(in the rows, 128 means zero)
Here are made-up nodes, facts about them, and rows of numbers that follow some of those facts. Name the node behind each unnamed row.

Named rows:
K760: [124  99 108 106  92 149 131 119 132 117 169 100 143 117 141 106 146 117
 140 135 118 109 130 122 114 115 110 140 128 143 116 155 118 116 129 144
 127 125  99 142 139 138 138  85]
K526: [131 150 126 126 133 121 139 123 127 128 111 125 126 148 119 124 139 131
 132 113 129 110 112 116 129 140 144 123 146 127 109 126 115 131 122 129
 122 112 130 130 129 118 137 148]
K943: [ 96 124  87 147 102 149 137 119 152 121 183 115 101 132 149 103 120  98
 138 160 127 127 144 136 116 137  76 166 157 135 129 145 114 163 124 158
  91 143 120 173 138 134 140 100]
K513: [114 131 133 125 133 126 131 130 126 130 111 133 121 138 124 115 121 133
 126 121 130 128 133 127 135 135 144 118 125 124 125 127 132 128 126 127
 125 132 125 134 118 125 132 139]
K510: [116 104 109 121 101 151 131 116 142 114 170 107 128 117 140 105 139 111
 134 145 124 123 146 137 112 118  97 140 120 137 126 156 129 124 128 144
 126 140 108 145 136 138 143  84]
K849: [133 111 111 109  98 151 131 103 133 118 159  98 146 112 143 102 156 101
 144 132 123 110 136 134 118 122 106 128 114 136 115 161 132 112 134 137
 144 130 104 133 136 136 150  77]
K949: [140 128 134 135 142 116 126 147 133 130 108 135 118 125 122 107 114 133
 134 127 135 120 132 123 130 129 129 131 128 114 124 116 127 126 137 120
 139 132 139 139 127 127 130 138]
K864: [105 124 131 135 145 132 137 143 137 135 120 148 113 138 128 121 102 143
 114 134 131 134 141 125 132 121 134 129 132 121 137 112 133 143 118 132
 107 141 135 147 120 129 125 142]
K217: [131 135 138 123 138 123 130 129 126 128 110 130 128 135 120 119 127 135
 128 121 131 122 130 125 132 135 146 118 120 122 123 131 131 120 124 123
 136 125 128 129 124 123 136 138]
K484: [126 135 136 123 137 122 128 130 123 128 111 129 126 134 120 116 131 134
 128 117 134 123 130 126 132 139 147 116 120 120 122 129 134 119 126 120
 133 127 125 130 118 123 137 140]
K669: [124 130 135 123 131 118 125 127 129 135 103 135 129 138 131 124 134 131
 146 120 120 121 128 136 144 132 145 111 119 126 123 123 117 120 126 126
 138 129 122 124 129 126 129 142]
K947: [154 128 136 134 128 126 123 129 110 140 142 130 146 110 143 144 141 114
 116 120 125 148 125 136 125 132 133 124 131 149 143 134 143 132 133 119
 135 108 137 112 123 132 126 127]
K290: [131 140 151 119 140 105 125 135 116 136  97 133 132 122 129 137 128 148
 124 111 130 129 112 143 136 153 146 105 141 122 150 124 141 112 118 114
 120 104 146 138 123 121 126 173]
K213: [129 131 138 119 134 118 132 129 124 133 105 127 131 128 136 121 136 140
 132 124 127 120 125 141 133 140 139 112 132 131 132 129 133 112 121 127
 130 116 131 140 133 125 135 149]
K312: [126 137 147 127 139 110 121 131 121 141  87 143 131 140 127 140 123 136
 149 115 122 132 118 141 155 137 151 104 126 124 130 113 120 127 127 120
 134 118 133 120 128 118 120 159]
K712: [144 142 142 112 129 121 124 118 113 127 102 119 138 136 119 115 149 126
 139 104 127 114 123 127 140 145 152 104 114 120 111 141 132 105 132 117
 155 115 122 116 119 118 145 136]
K667: [102 127 142 150 150 117 131 149 132 139 111 156 108 135 125 130  85 141
 112 130 137 143 134 127 143 136 137 132 137 112 144 101 130 150 126 124
  97 134 142 143 110 120 110 160]

How the nodes are related:
[K453, K155, K510, K755, K555, K550, K659, K849, K307, K785, K134, K436, K764, K253, K885, K646, K174, K777, K782, K256, K836, K132, K747, K623, K862, K760, K943, K84, K263] π 773
[K611, K428, K888, K207, K582, K385, K631, K99, K329] π 114
[K726, K957, K532, K812, K947, K418, K291, K948, K906, K497, K548, K980, K608, K180, K61, K709, K556, K107] π 969
[K398, K187, K513, K299, K864, K77, K484, K713, K390, K341, K213, K923, K81, K599, K252, K820, K269, K526, K314, K557, K244, K728, K260, K949, K113, K758, K105, K701, K509, K184, K635, K669, K712, K217] π 803
[K502, K667, K270, K459, K597, K312, K572, K150, K290, K931, K868, K633, K353, K78, K738, K226, K809, K992, K549, K210] π 372
K510 Ω [K633, K849, K623]
K755 Ω [K633]
K957 Ω [K849]
K532 Ω [K923, K849]
K667 Ω [K187]
K187 Ω [K849, K623]
K270 Ω [K849]
K513 Ω [K923, K510]
K299 Ω [K633, K210]
K659 Ω [K726]
K428 Ω [K210]
K888 Ω [K532, K253]
K291 Ω [K113, K849]
K864 Ω [K713, K849]
K77 Ω [K550, K113, K105]
K597 Ω [K113, K957]
K713 Ω [K513]
K582 Ω [K849]
K785 Ω [K253]
K390 Ω [K949]
K385 Ω [K728, K836, K105]
K134 Ω [K556]
K764 Ω [K849, K253]
K150 Ω [K755]
K885 Ω [K809, K631]
K923 Ω [K849]
K174 Ω [K418, K113]
K782 Ω [K510]
K599 Ω [K712]
K252 Ω [K269]
K269 Ω [K849, K253]
K836 Ω [K459, K713, K252, K84]
K931 Ω [K210, K623]
K132 Ω [K726]
K747 Ω [K923, K549]
K868 Ω [K390, K885]
K633 Ω [K726]
K244 Ω [K556, K269]
K943 Ω [K132]
K738 Ω [K728]
K260 Ω [K184]
K608 Ω [K849]
K180 Ω [K77, K931]
K84 Ω [K550, K849]
K226 Ω [K923, K510]
K949 Ω [K849, K931]
K113 Ω [K132]
K758 Ω [K113, K623]
K556 Ω [K728]
K105 Ω [K299, K549]
K701 Ω [K888]
K992 Ω [K726, K582]
K549 Ω [K849, K623]
K184 Ω [K299, K862]
K210 Ω [K726, K849]
K453 Φ: K943, K99
K611 Φ: K329
K155 Φ: K948, K777
K398 Φ: K502, K99
K502 Φ: K555
K555 Φ: K948, K99
K550 Φ: K436, K948
K459 Φ: K99
K428 Φ: K78, K329, K217
K418 Φ: K943
K597 Φ: K943, K99
K948 Φ: K99
K307 Φ: K502
K312 Φ: K948, K213
K341 Φ: K948, K99
K436 Φ: K99
K572 Φ: K948, K947
K150 Φ: K526
K213 Φ: K418, K341, K290
K646 Φ: K738
K782 Φ: K436
K81 Φ: K943, K329
K256 Φ: K812, K99
K290 Φ: K947
K269 Φ: K760
K497 Φ: K99
K526 Φ: K943, K99
K314 Φ: K210
K244 Φ: K557, K99, K947
K353 Φ: K99
K980 Φ: K755, K948
K760 Φ: K526, K623
K943 Φ: K99
K738 Φ: K99
K260 Φ: K312, K635
K84 Φ: K453
K709 Φ: K290
K556 Φ: K459, K526
K509 Φ: K943, K99
K263 Φ: K217
K107 Φ: K150
K635 Φ: K943
K669 Φ: K948, K398
K329 Φ: K943
K210 Φ: K150

Which node is each row?
No name comes twice in this set of rows, the named rows included.
[151 118 129 135 125 126 122 133 104 141 144 129 145 122 136 143 139 116
 121 118 119 136 116 124 130 127 140 132 130 152 127 123 121 134 136 123
 127 100 128 110 119 131 119 119]  K107
[132 115 113  94 104 149 145 102 137 117 165 102 154 118 142 103 152 111
 141 126 120  98 132 132 116 117 112 116 115 139 118 163 142 112 129 136
 143 138 107 127 137 138 150  72]  K253
[250 152 160 130 144  69  98 182 143 111  69 129 135  79 103 109 114 139
 173 117 155  69  88  86 126 115 106 145 153  87  96  72 118  92 177  79
 222 134 210 119 139 121 123 132]  K809
[101 118 132 128 145 130 148 144 145 141 126 155 117 143 131 118  94 145
 110 132 131 130 139 123 134 113 135 122 133 126 136 104 143 150 117 133
  99 151 138 150 118 132 118 140]  K701
[122 165 129 130 148 116 120 127 119 130  99 136 121 138 114 142 131 129
 129 105 137 115 114 124 138 148 151 110 140 113 124 118 124 136 129 117
 124 123 136 119 115 125 120 167]  K353
[102 124 129 146 138 125 133 142 135 138 124 147 106 137 132 110  99 136
 122 135 133 137 145 132 136 133 133 136 131 120 137 116 127 147 125 129
 109 135 130 155 113 124 127 146]  K758
[131 131  98 115 100 147 143  99 146 109 167  94 131 128 138 116 153 104
 143 140 123 109 132 127 110 130  97 136 138 139 112 160 126 129 127 149
 126 136 118 136 152 135 148  89]  K453
[126 104 108 108  97 144 129 110 142 123 158 108 141 120 146 112 152 109
 156 142 116 118 138 144 123 114 103 129 122 142 120 153 121 117 126 143
 139 140 107 133 147 141 142  88]  K155
[ 96 111 129 173 137 118 101 171 116 126 109 144  89 136 111 140  96 160
 112 141 140 166 132 118 120 136 133 172 133 118 143 101  77 139 124 136
  97 100 119 150 121 115 101 190]  K150
[115 104 107 127  97 149 124 116 138 119 170 105 119 114 144  95 131 105
 142 145 126 127 147 145 119 136  91 148 120 133 126 159 123 131 136 141
 127 133 106 153 127 131 148  87]  K132
[121 132 132 139 137 125 116 137 121 117 104 128 108 140 108 134 141 147
 121 139 139 146 141 128 119 141 138 132 111 120 126 133 112 112 119 132
 138 122 115 125 134 122 134 153]  K299
[ 99 137 122 103 156 134 160 136 148 133 126 155 140 143 122 154 123 167
  99 126 127 117 121 108 110  88 140 105 142 139 141 108 149 133  91 135
  96 164 141 128 140 152 110 147]  K244
[ 99  97 103  77 133 171 180 112 174 111 177 139 167 138 126 156 138 163
  81 151 116 109 125  96  83  34 107 116 119 152 139 132 165 119  83 149
 108 200 119 116 168 168 107  76]  K134

Now the same nodes, written a new way:
Some rows with their names:
K99: [141 120  88 127 136 106 134 103 162  93  82 134 125 127 128 149  93 130
 143 118 113 146 141 125 141 151 182 163 121]
K497: [156 121 113 151 112 157 111 126 151 136  96 108 141 111 140 107 110 139
 110 119 187 146 156 127 144  97 181 159 123]
K943: [101 153 128 104 155 105 137 137 126 124 133 128 109 167 138 124 105 127
 124 122 205 126 169 127 140 155 123 116 113]
K436: [146 104 116 154 123 126 126 134 160 119 110 140 123 121 137 152  98 129
 124 116 133 134 107 124 147 150 171 167 120]
K782: [ 95 143 197 163 146 116 134 149 146 148 107 129 121 124 107 161 133 122
 133 113 154  89 145 123 142  77  79 147 122]
K252: [ 94 152  85 129 150 116 125 128  81 151 164 133 108 124 130 102 139 115
 134 115 101 136 141 134 110 126 144  98 116]
K174: [ 92 140 134 144 152 111 128 150 112 146 163 137 113 145 128 125 136 139
 123 117 104 114 135 140 119 130 105 103 113]
K155: [146 100 139 154 117 151 122 145 160 138 120 145 117 125 132 138 109 131
 111 114 112 134  95 132 150 151 144 170 125]
K260: [ 93 155 165 134 145 151 129 148 117 148 124 115 119 118 111 102 142 107
 123 118 162 133 143 128 123 109 116 126 117]
K105: [ 83 152 147 139 153 121 126 107 140 141 151 124 127 115 113 121 144 119
 138 117 121 112 143 123 108  92  91 100 134]
K78: [159 101 162 132 147 111 134 138 154 101  92  95 143 154 120 147 137 112
 126 127 122 139  87 128 113 177 166 126 145]
K61: [149 108 108 156 114 147 105  93 155 114 139 114 139 110 142 107 122 148
 113 129 114 141 152 135 123 117 169 128 139]
K150: [111 152 113 131 145 100 143 119  97 151  87 117 139 170  98 148 129 107
 135 142 208 129 119 131 116 137 106 103 138]
K314: [141 105  96 101 100 148 130 118 140 136 122 133 147 117 128 108 105 120
 122 124 150 131  87 129 115 134 166 157 140]
K307: [151 100 130 152 117 142 121 144 162 136 117 139 122 120 136 151 107 132
 113 114 119 129  95 127 147 142 156 163 121]
K291: [140 154 101 139 127 116 134 142  56 122 170 135 126 110 147 113 151 148
 145 153 123 134 167 123 130  82  88  88 113]
K820: [144 104  97 113 113 151 119 110 166 112 137 129 137 116 136 112 124 131
 127 118  97 136  95 125 116 149 160 138 145]

Name these rows:
No name comes twice in this set of rows, the named rows included.
[135 154 136 141 152 105 140 153  62 160 107 115 123 170  99 132 142 103
 129 119 178 139 134 133 127 156 121 104 125]  K597
[106 136 115 143 150 112 130 141  85 148 164 140 109 142 137 127 133 135
 124 114 101 127 145 139 121 140 118  98 112]  K785
[153 124 132 162 118 150 109 127 148 109 107 104 139 112 140  98 104 137
 114 134 198 147 161 132 130 108 172 149 118]  K418
[102 160 102 166 150 118 113 123  50 158 150  97 127 110 133 102 122 127
 116 115 186 139 172 145 118  77 178 107 112]  K556
[153  90 199 134 139 143 116 151 165 113 138  97 143 127 135 120 119 132
 112 115 111 113 106 136 116 163 149 153 120]  K263
[ 99 156 129 156 147 126 110 108 117 142 149 114 133 108 140 111 145 147
 120 131 120 123 170 128 119  82 108  94 120]  K180
[155 111 142 101 142 139 117 121 164  92 132  99 145 113 137 107 118 119
 136 117 114 133 111 124 109 164 178 142 121]  K217
[ 97 140 104 122 145 105 135 147  73 150 167 137 103 142 125 121 143 135
 132 116  90 139 152 149 118 137 148  96 111]  K888
[131 153 119 157 152 105 138 132  80 156 105 129 111 170 101 156 139 103
 135 117 133 148 118 131 126 152 143 102 124]  K738
[ 93 152 105  37 152 121 141  89 146 146  74  99 123 190 137 134 149 146
 107 158 211 112 160 117 153 179  62  92 156]  K633
[ 87 152 196 169 146 125 133 117 157 127 120 130 137 112  92 145 146 117
 148 119 111  88 132 117 110  71  74 113 152]  K513
[150 110  99 145 103 141 113 104 138 140 113 109 149 108 140 103 102 146
 112 139 201 134 148 135 123  91 184 144 130]  K107
[145 132 125  51 103 106 143 152  52  98 170 149 118 114 139 147 153 142
 154 157  87 116 148 123 145  91  67 105 111]  K582

